What can hang from each mark:
feva: gake ledi lipap
ledi: lofe zisaz
gurep: gake mevuk
lipap: budus feva gake ledi nodot sasuvu
gake: farafu feva lipap mevuk
nodot: sasuvu
lofe: ledi
farafu: gake nodot
zisaz: gurep ledi mevuk
sasuvu: budus farafu kodab lofe
budus: gake sasuvu
mevuk: ledi
kodab: sasuvu zisaz

Known rows, with every way that one mark hangs from another:
nodot{sasuvu{budus{gake{farafu lipap{ledi{lofe}}}}}}: [  75   49   84   -8   31  206 -352  181  -13  -90  -77  182  344  110
   -6 -234  -92   73  180 -122  212  197  251   -4    0 -137   -7  298
  157 -118  -84   71 -160 -280   78 -194   30 -274   67 -204  152 -197
  303]
nodot{sasuvu{budus farafu kodab{zisaz} lofe{ledi}}}: [ -55 -284  -12  -75    3  359 -331  -30  122  -21 -433  282  270  378
 -161  -66  266  343    3   -6  242  610  194 -179  183  -45 -301  274
  286 -662 -391  387 -181 -267  507  122   97 -249  102 -560  572 -244
  632]
mevuk{ledi{lofe zisaz{gurep{gake{farafu feva}}}}}: [-111  125   58  -71 -150  -75  613 -325 -296 -146  281 -127 -335 -246
 -132  222 -104   73 -106   85  -69 -311 -249   51   15   46  -86 -268
  -47  201  120 -433 -237  270 -205  181   47  258  -95  211 -310  133
 -314]
feva{lipap{budus{gake} ledi nodot sasuvu}}: [ 211  -24  181 -205  283 -135 -495  -20   98  -95  -96  115  270  372
  407 -227 -194  476  274 -550  265   60  396   41 -539  -81  425    0
  165  237  330  162  204 -830   94 -293 -575 -327  -11 -146   53 -461
  409]
farafu{gake{feva{lipap{budus sasuvu}} mevuk}}: [-175  518 -328  152  166   66 -386   20  260 -180   41  128  117   74
  234 -218 -101 -261   66 -264 -169  -53  -18  217 -145  -20  246  -15
  -75  108  136  308   83 -132  -33 -419  -44 -290  173  236  -74 -151
  145]
budus{sasuvu{farafu{gake nodot} lofe}}: [ 121 -250 -201 -265  -35  299 -351  195  -31  201 -441  156   78  273
 -146    2  281  103 -101 -131   87  461   49 -147  230 -168  -44  281
  -76 -451 -191  331  304 -264  551 -204 -190 -125  111 -208  453 -157
  156]
feva{gake{farafu{nodot} mevuk} lipap{ledi sasuvu}}: [ 126   86  104  141  307 -182 -295  -18  172 -219   -4 -146  171  233
  583 -292 -366  141  210 -260 -266  -87  159   27 -583 -101  502  -51
  -51  309  478 -112   64 -358   32 -521 -530 -227  -63   58 -178 -296
  427]
mevuk{ledi{lofe zisaz{gurep{gake}}}}: [-150  100   71 -113 -137  -55  621 -292 -302 -125  251  -81 -341 -183
 -167  245  -87  169 -161  177  -79 -197 -193   51   14  107 -163 -274
   34  150   43 -380 -268  325 -139  317   34  299 -110  111 -223  139
 -233]
feva{gake{lipap{budus sasuvu} mevuk} ledi}: [ 142  306  133   21  423  -68 -267  106  262 -164   99  -84  199  173
  331   37 -241   51   79 -407 -215 -195  -90  146 -451  101  598  -34
  187  402  480  -32   24 -325  -32 -519 -334 -315   61   49 -167 -102
  264]
ledi{lofe zisaz{gurep{gake{feva{lipap}} mevuk}}}: [-163   85   95   35 -137 -337  662 -329 -159 -183  331  -37 -410 -313
   35  181 -239  120  -82  201 -155 -344  -99   76 -161  -12  -84 -305
  -92  257  169 -424 -251  361 -277  387  -64  242 -130  225 -455  123
 -270]
gake{farafu feva{ledi} lipap{nodot}}: [ 270   60   49  -56   -1   -5 -335  209   84 -108   43  -88  195  -68
  210  212  133  -91  285 -809   33 -373 -212    0 -189 -156  556   45
   -3  289  342  -37  207 -619 -105 -704    0 -228  265  175 -294 -273
 -315]
kodab{sasuvu{lofe} zisaz{ledi mevuk}}: [-232 -370  330   92   97  -87  419  -94  -77  504 -132 -314 -196  229
 -141  454  516  223 -218   84  -59  318   93 -191   19  134   -8   62
  293 -155 -422  264 -250  212   91  469  148   84 -337 -447  176  165
 -205]
zisaz{gurep{gake mevuk} ledi{lofe}}: [-243 -147   -5  226 -287 -279  689 -227 -217   78  159 -197 -424 -372
 -248   98 -225  -62 -225  454   15 -383 -200   95  -40  237 -271 -356
 -148  195  -58 -170 -196  469 -450  309  238  447 -296  382 -288  413
 -475]
zisaz{gurep{gake{farafu feva}} mevuk}: [  30 -106   31  275 -133 -395  380 -161   69  130  167 -368 -188 -358
   -3   -5 -138 -361   40  356   73 -402 -134   70   72   54 -137 -265
 -171  148  -45 -131   63  490 -540  157  182  241 -311  410 -279  341
 -616]
farafu{gake{lipap} nodot}: [ -32  216 -180   33  -12  314 -345  305  185    4  -94  191  315  -38
   30   59  163 -317  149  -85 -322   74   21   69   -1 -196   18  160
   -9 -100 -230  411  213  -33  178 -349  136 -168  216  -30  241 -252
  -57]
zisaz{gurep{gake} mevuk{ledi{lofe}}}: [-135  -99   35  197 -214 -329  662 -307 -146  106  248 -284 -346 -339
 -180  128 -133 -103 -126  465   48 -396 -187  130   38  177 -277 -399
  -65  189  -45 -185 -136  585 -481  358  173  431 -315  403 -232  378
 -605]
budus{gake{feva} sasuvu}: [ 352  -14   32 -300  109  240 -381  209  -58  161  -64   14  102   96
 -166  -11  159 -110   70 -302  391  -17  -17  -52  133  -37  338  298
  -81  130  269  -68  350 -323   88 -185 -175 -264  193  -39   11  100
  -54]
farafu{gake{lipap{budus feva nodot{sasuvu}}}}: [  46  256  -88  -93  127  162 -636  150  268  -40  -97  346  468  211
  131 -266 -139  -37  164 -354  -20  122  186  113 -151 -169   63  117
  141  -62  -57  341  220 -323   62 -247 -175 -371  202  -37  275 -335
  180]
budus{sasuvu{farafu{gake{lipap}}}}: [ 159  -87 -134 -377  -46  274 -415  202   17   91 -327  178  110  190
  -59   39  189   42  -78 -220  130  287   20  -74  137 -120    9  211
   24 -250 -173  226  408 -251  369 -147 -201 -166  196 -118  269 -112
  -73]
zisaz{gurep ledi mevuk}: [-142 -175  190  119 -184 -286  649 -152  -54  228   90 -359 -204 -157
 -260  284  -27   45 -119  441  125 -280 -186   40  -21  309 -174 -415
  115   75 -198   -9  -54  553 -401  406  238  417 -396   90  -52  405
 -518]
farafu{gake{lipap{ledi} mevuk} nodot{sasuvu{kodab}}}: [ -32  145 -277  268   14  114 -566  396  351  -58  -75  329  344    4
  265 -141   54 -288  324 -233 -204   78   45   82    3 -164   66  253
   18 -168  -81  498  105 -238  237 -554  373 -138  354    8  200 -294
  223]
kodab{zisaz{gurep{gake} ledi{lofe} mevuk}}: [-240 -229  271   81 -109 -330  695 -262  -78  203   97 -276 -389 -353
 -146  264   93  142 -179  359  -18 -191  -55  -51  -70  269 -171 -351
  206  184 -237   39 -200  464 -389  559  195  257 -398  158 -277  429
 -545]
nodot{sasuvu{farafu{gake} kodab lofe{ledi}}}: [  -4 -235 -241  -45  -76  361 -368   -4   19  -61 -344  340  238  368
  -33 -155  145  304  -33  -11  104  590   84 -155  185  -87 -377  218
   46 -631 -212  259 -139 -179  552  -58   -4 -156  286 -384  575 -348
  631]
lofe{ledi{zisaz{gurep{mevuk}}}}: [-203   92   31 -179  -70   -4  412 -184  -37 -112  173   92 -155  -54
 -139   97  -52  185 -206  313 -207   -6   88   -5   18  161 -182 -143
   61   11   16 -407  -98  351  -38  601 -145  198   19 -213  -73   99
  154]
lofe{ledi{zisaz{gurep{gake{farafu}} mevuk}}}: [-164  -12   92 -123 -125  -99  522 -287  -72  -89  191   -3 -218 -178
 -113   38 -156   94 -191  399 -187 -108   62  -42  -12  112 -244 -180
   -4   42  -10 -491  -69  413 -153  613 -162  203 -103  -89 -129  166
   17]
gurep{gake{feva{ledi{lofe zisaz}}} mevuk}: [ -95  133 -179  241  -30 -246  319  -73  -18  -51  249  -97 -319 -358
    3  131  -90 -276  -40   39  -47 -380 -325  167   15  151  109 -168
 -263  278  287 -202 -137  186 -395 -111  252  134   74  378 -408  284
 -362]
mevuk{ledi{zisaz{gurep}}}: [ -52  128   72 -114  -33  -18  428 -153 -134  -62  163 -171 -164  -42
 -139  287   39   89  -84  108   -5 -130 -215   42   69  136  -68 -263
  131   76  -38 -231  -87  317 -101  230  106  271 -131  -60  -66  136
 -215]
lofe{ledi{zisaz{gurep{gake{feva{lipap}}} mevuk}}}: [-180   46  118  -89  -75  -76  527 -310  -29  -93  227    1 -177 -127
 -128  218  -97  142 -138  241 -136 -228  -33   40 -137  137  -90 -246
   32  132  113 -398  -64  334 -167  539 -171  188  -15 -108 -111  102
  -30]
ledi{lofe zisaz{gurep{gake} mevuk}}: [-158  -24  203  -51 -179 -380  791 -345 -203  -89  319  -77 -447 -332
  -27  160 -237  183 -143  427 -150 -218  -26   -1  -60   51 -258 -301
    9  131    4 -460 -302  542 -274  640  -63  287 -262  170 -378  227
 -291]
gake{lipap{ledi{lofe zisaz} sasuvu{farafu}} mevuk}: [  70  116   26    7   20 -144 -196  244    3  -96  158  201  -81  -37
  294  -17  -27   93   82 -405 -103 -120   31   32  -59   -9  354   98
   -1  151  318   -1   37 -399  115 -250  -59   -2  222  168 -186 -117
   84]
farafu{nodot{sasuvu{kodab lofe}}}: [  54 -263  -43   32  -17  169 -261  231   52   16 -308   84  273  190
   47   38  241  115  153  -54   22  377   97 -132  120 -163 -175  195
   62 -349 -222  316  -96 -171  424 -259  247   24   75 -380  326 -331
  355]
zisaz{gurep mevuk{ledi}}: [ -81  -26   56  118 -113 -267  490 -171  -12  144  174 -321 -157 -133
 -158  201   33  -38  -56  366   80 -267 -147  109   83  205 -159 -382
   78  107 -104  -55  -28  547 -371  314  187  388 -288  169  -90  308
 -513]
lofe{ledi{zisaz{gurep{gake{feva lipap}} mevuk}}}: [-117   38  142  -92 -106  -40  479 -221  -12  -56  239   30 -141 -189
 -180  228  -62   36 -132  196 -139 -269  -57   39  -36  123  -99 -178
   55  119   86 -387  -17  330 -179  514  -88  199   24  -66  -95  130
 -114]
gake{farafu feva lipap}: [ 244  140   70   53  -30  130 -299  194   79  -85   35  -81  209 -116
   68   94   74 -374  248 -516  -61 -337 -119   29   25 -245  339  127
 -141  254  176  -57  239 -300 -132 -545   86 -154  247  196 -220 -204
 -360]
gurep{gake{farafu{nodot} mevuk}}: [  -7   27 -201  247  -17 -110 -119  126  -35  -69   -6 -151 -140 -283
  191 -327 -137 -499  -22  204 -171  -64  -52  -28   70  -80  -60   85
 -336  117  -44  -41   59   81 -110 -272  207   60 -114  331 -262  170
  -42]
budus{sasuvu{farafu{gake} lofe}}: [ 113 -210 -202 -286  -30  284 -356  144  -36  165 -415  162   20  321
 -162  -54  207  148 -150 -138  121  486   72 -134  254  -99  -61  258
  -53 -440 -155  236  261 -234  489 -106 -253 -151  132 -183  402 -121
  175]
lofe{ledi{zisaz{gurep{gake{farafu lipap}} mevuk}}}: [-114  -21  133  -93 -141  -80  470 -244  -45  -88  201   16 -169 -203
 -119   89 -148   40 -150  287 -190 -208   34  -18  -46   60 -186 -169
   13  103   12 -457    6  345 -165  531 -145  202  -62  -60 -122  124
  -67]
gake{farafu{nodot} lipap{budus ledi sasuvu{lofe}}}: [ 287 -151  181   49   86  -60 -435  215  167   24 -168  103  311   51
  268 -224 -148  -60  380 -547  -67  -74  377  -30 -101 -391  303  266
  -86  104  125  142  307 -738  122 -650 -191 -192   11   11   61 -486
  115]
lipap{budus feva gake{mevuk} nodot}: [ 306  394  179 -267  637 -155 -862   78  264   81   43  259  620  538
  171 -718 -357  164  250 -264  293  183  336  118 -297  -26  459  125
  111  202  394  142  305 -614  -12   -8 -533 -580   -3  -95  241  -74
  676]

Rows:
[ 322 -232    9 -224   86  247 -377  202 -122  223 -210   49   25  253
 -249 -170  115   44  -35 -144  318  262  159 -146  205  -70  159  360
 -101  -68  157  -41  272 -302  278  -68 -281 -203   67 -170  212   50
  239]	budus{gake sasuvu{lofe}}
[ -92  226 -142  189   -6  -72  195  -64 -126 -109  232 -111 -296 -292
  -20   20  -82 -350 -101    1  -54 -318 -348  130   67  128   82  -87
 -202  251  227 -166 -146  144 -233 -128  256  141   50  409 -344  260
 -203]	gurep{gake{feva mevuk{ledi{lofe zisaz}}}}
[  38 -113 -226   25    0  277 -330  127  -99   22 -291  149  264  271
   33 -152  159  213  -78  -50   97  537    7 -100  147 -140 -252  164
   37 -490 -228  356 -143  -85  431 -268  -22 -129   89 -233  519 -277
  378]	nodot{sasuvu{farafu{gake} lofe}}
[ 143 -213  -81 -148  -28  207 -399  121    9  -85 -311  160  279  280
  145  -24  189  259   79  -60  258  477   16 -158  129  -82 -276  151
  129 -443 -257  258  -63 -192  424 -129  139 -101  195 -359  354 -274
  332]	nodot{sasuvu{farafu kodab}}
[  57  242   38  -91  131  334 -356  132   70  -36  -83   33  228  136
 -202 -283  -31 -247  111  196  137  221  251  -17  125  -25   65  324
   20 -125 -193   30   43  -98  -22   46  -26 -421  -57 -177  120   90
  283]	sasuvu{budus{gake{farafu}}}
[-182   82   85 -262  -53   70  381 -167  -60 -117  143  106 -119   -5
 -144  130  -36  248 -188  280 -206   69  124  -47   13  150 -179  -93
  104  -34  -12 -414 -117  295   33  617 -202  138   40 -291  -29   34
  218]	lofe{ledi{zisaz{gurep}}}
[ -24   78   -8  227  -40 -206  136  -41   29  -10  169 -119 -141 -260
   -7  -48 -204 -309  -13  136  -32 -368  -59  157  -26   13  -52 -140
  -91  281   16  -19   54  186 -312   10  134  213 -149  395 -245  179
 -328]	zisaz{gurep{gake{lipap{budus} mevuk{ledi{lofe}}}}}
[-135  130 -191  171  -31  -40   83   -2 -158  -89  116  -72 -283 -206
  -11 -148 -121 -275 -171  182 -102  -95 -158   85   81  139  -88  -41
 -193  171   65 -101 -149  163 -143  -47  195  163   -9  343 -253  237
  -60]	gurep{gake{mevuk{ledi{lofe}}}}
[  68 -245  -78  -16   -4  348 -478   98  110  -37 -465  223  338  446
 -112 -118  180  212   95  -35  323  615  125 -137  233 -113 -283  309
  179 -708 -379  423 -142 -294  510 -119  163 -241  100 -484  602 -298
  593]	nodot{sasuvu{budus farafu kodab lofe}}
[  38   60 -184  -41   26  242 -338   91  -44  -83 -181  121  337  178
  178  -10  141  162   25 -178  139  291  -95  -12  -66 -145  -92   47
   71 -253 -144  343  -39 -133  282 -362  -20 -178  163 -163  341 -296
  150]	nodot{sasuvu{farafu{gake{feva{lipap}}}}}
[ 380   92  160  -45  182  143 -480  303    5  158  185  114  274   74
   16 -240  -98 -145  352 -155  119  -69  213  -73   22 -102  402  339
 -249  251  378 -229  243 -366 -128 -166 -219 -369  281   -7    4    5
  112]	budus{gake{farafu lipap{feva ledi}}}
[  62   10 -100  209  -36  -69 -249  182   38  -83   -5  -36  -76 -201
  157 -169 -115 -394  -42 -160  -29 -195  -86   77    2  -25   53   38
 -123  191   56   79  142 -109 -116 -310  151   52  -13  320 -182   50
 -139]	gurep{gake{lipap{sasuvu} mevuk}}
[  87 -407  -75   50    1   83  -81 -105  120  193 -300   10 -130  265
 -149  140  438  192   11  135  140  389  -48 -218  329   67 -189   44
    1 -498 -235  356   28  -40  347  220  174   -3   67 -202  357   47
  161]	sasuvu{farafu kodab{zisaz{gurep{mevuk{ledi}}}} lofe}
[-197 -126  165   87  120 -211  289  -65   67  363   38 -307 -148   57
   89  364  464    2 -119  120  -84  125  127  -66   32   60  -10   -2
  242   20 -395  184 -103  331  -99  442  189  124 -293 -249  -87  191
 -425]	kodab{sasuvu zisaz{gurep{mevuk{ledi}}}}
[-248  -82   22  176 -224 -209  578 -154 -231   43  156 -184 -410 -315
 -191   69 -221  -45 -218  391  -24 -294 -174   47  -52  247 -196 -261
 -110  176  -44 -154 -239  369 -328  269  202  362 -262  347 -296  373
 -301]	zisaz{gurep{gake{mevuk}} ledi{lofe}}
[ -39 -174  -47   -1  -17  212 -112  201  -77   32 -220   83  264  117
  -18   37  225  162    8   -6  -69  327  103  -95   57 -139 -155  154
   54 -248 -164  222 -138  -92  380 -201  101   72   35 -357  326 -291
  344]	farafu{nodot{sasuvu{lofe{ledi}}}}
[  -5  341 -223  208   79  -92 -239  146   59 -141  125 -168  -57 -131
  228 -252   -3 -442   71 -178 -134 -177 -139   32  119  -28  308   82
 -289  219  251  -90   11  -71 -146 -458  194  -75  108  366 -440  107
  -22]	gake{farafu feva mevuk}
